array([[ 25, -26,  43, -19],
       [  1, -62, -25, -25],
       [ 22,  77,  -5, -58]]) out -5

array([[ 48,  32,  74, -47,   3],
       [  2,  15, -13,  86,  65],
       [-67,  -7,  -8,  21,  15]]) out -8

array([[-65,  84,  31, -67,  84],
       [ 38, -35,  -8,  43, -36],
       [ 38, -25,   6,  40, -28]]) out 6

array([[-67, -11,   8, -23,  -2,  51,   2],
       [-20,  19,   3, -52,  -1, -32, -51],
       [ 19,  -7, -27,  37,   6,   5, -18]]) out -27

array([[ 12,  88, -31,  14],
       [ 29, -12, -18,  14],
       [ 24,  82,  15,  64]]) out 15

array([[ 46, -68,  58, -34,  22],
       [ 50, -69,  77, -43,  13],
       [-12,   6, -12,  18,  -1]]) out -12
---
2989  3607  7226  4951  4458  9120  5837 --> 2989
7041  8747  8813  7875  2856  9067  8583 --> 7041
-915   894    18   151   638 --> -915
778  839  930  594  229 --> 778
3  1  7  6  6 --> 3
7089  7492  8106  5600  4142  1221  5992 --> 7089
3  1  1  8  4  4 --> 3
  34   953  -735   -10  -511 --> 34
 81  237   70   73   51 --> 81
---
[[ 14 -13  36 -22 -21   1 -26  11  40]
 [  6 -28   1  38  18 -39 -11  67 -12]
 [-21   8   2 -24 -19 -28 -17  13  52]
 [-26  11  -6 -32 -24 -22 -11  -4  53]
 [ 10 -24  25 -27 -27  -1 -22   4  46]
 [-24   4 -11  21  11 -62 -15  67  18]
 [ 19 -36   6  41  20 -22  -6  56 -26]
 [ -9 -14  -5  31  15 -53 -13  71   3]] -> 11

[[-57  13  31  45  63 -62]
 [ 25 -73 -22 -32   0  24]
 [ 16 -58  53  69 -66  70]
 [ 56  61  32 -51 -39 -52]
 [-60  27  60  27  27  50]
 [-23  60 -52  45  -9  55]
 [ 17 -10  18 -49 -10  58]
 [-61 -55  70 -33  32 -35]
 [-49 -58  60 -47 -33 -52]
 [ 65 -27 -11  45  67  71]] -> 63

[[ 19   1   0 -42  -3  13  77  -3 -21  34 -17 -18  -3]
 [-40 -27 -21  -7  -6 -34   5   3  22  19   3 -16   5]
 [-77  -1  -7 -72 -33 -26  10 -16 -18  -3  37 -27 -23]
 [ 25  29  -1  33 -36 -33 -20   3 -30 -27 -15  -3 -10]
 [ 21  31 -14  20   8   4 -27   1   8  14  63 -15  -5]
 [ 21  -3  -3 -71  26   9 -14   2   0 -10 -29 -11  12]
 [ -3   5  -9 -17  37  28  66  16  22 -83 -77  26  18]
 [ 32 -23 -17  12   3   5   7  10   5   0 -37  10  19]
 [ -8  -1 -14  -9   5  -2  37  -1  22  -6  60   5   1]
 [  7 -17  -5   3 -38 -31   6  -4  16   3  -8 -17   2]] -> -18

[[-25  39 -45   7 -29  10  -1   1  26 -21  16]
 [ 54 -33  56 -13 -23  41  57  20  29 -11   6]
 [ 12 -26  53   2  12  32   9  23  10  20   4]
 [ 33  37 -42 -25 -55   9  34   3  21 -35  17]
 [  5  -7  27  -3  17  10 -10  16  -7  20   2]
 [-38   6 -83 -15   9   3 -17 -25   8 -38 -31]
 [ 49  -1  44 -16  18  28   5  34   0   7  -9]
 [ 54  34 -17 -25 -43 -17  27   2  -7 -14  16]
 [  3  32 -44 -18 -29  13  11   2  23 -28   9]
 [ 53  23   0 -35   2  15  -3  26 -10   5  -7]
 [-14 -14  68  39   8  13   3  20  13  24  21]
 [  6  54 -20   7 -49 -28   7   0   0   1  41]] -> -21

[[-46 -28 -33 -53  30   0  32 -10 -36  34 -53 -57 -56]
 [-63 -56 -55 -14  10   0  14  -5 -58  10 -17 -18 -17]
 [-26   1 -14 -56  27   0  29  76  -2 -44 -60 -61 -60]
 [ 23  24  16  35  63   0  63  32  25 -54  34  42  36]
 [  2  43  16 -51 -33  -1 -34  22  35  16 -49 -53 -54]
 [-27  -3 -12 -48 -62   0 -61  -1  -5  36 -48 -54 -50]
 [ -8  21   7 -73 -56   0 -56  54  22 -15 -74 -81 -75]
 [ 47  65  54 -23 -73  -1 -77 -12  67  26 -19 -24 -21]
 [-39 -14 -24 -70   8   0  10  41 -18  -3 -72 -77 -74]] -> -57

[[ -2 -15 -16   4  47   4]
 [  1   6  12   3   2   3]
 [  0  29 -29  -2   3  -1]
 [ -1   1 -17  -1  40  -3]
 [  0  -8 -87 -22   6 -10]
 [  2 -76   3   6  26  35]
 [ -4  -7  -1  32   0   5]
 [ -1  14 -43   0   9   6]
 [  0  20 -11  -1   4 -11]
 [  5   0   5 -47  -8 -16]
 [ -1  28 -15  -4   6 -14]] -> 47

[[ 11 -30 -50  13  24  25]
 [-32  -1 -15 -27 -13  15]
 [ 42 -10 -37   5   8  30]
 [ 30  14   5  -1 -10  26]
 [ 58   6  20  23  -9  -6]
 [ 33 -68 -12   7   2  74]] -> 24

[[ 18 -64 -74 -52 -32  18]
 [-18  -2 -82 -39  -2 -40]
 [-51 -29   3  72 -50 -57]
 [ 60 -10 -76  11 -65  34]
 [ 47 -72 -33  47  33  80]
 [ 27 -28  13  75   2  30]
 [  1  41 -77  60  -9  15]
 [-70  79 -32 -14  14  -2]
 [ 54 -17  75   5 -67 -62]
 [-11  38   5 -20  28  42]] -> -32
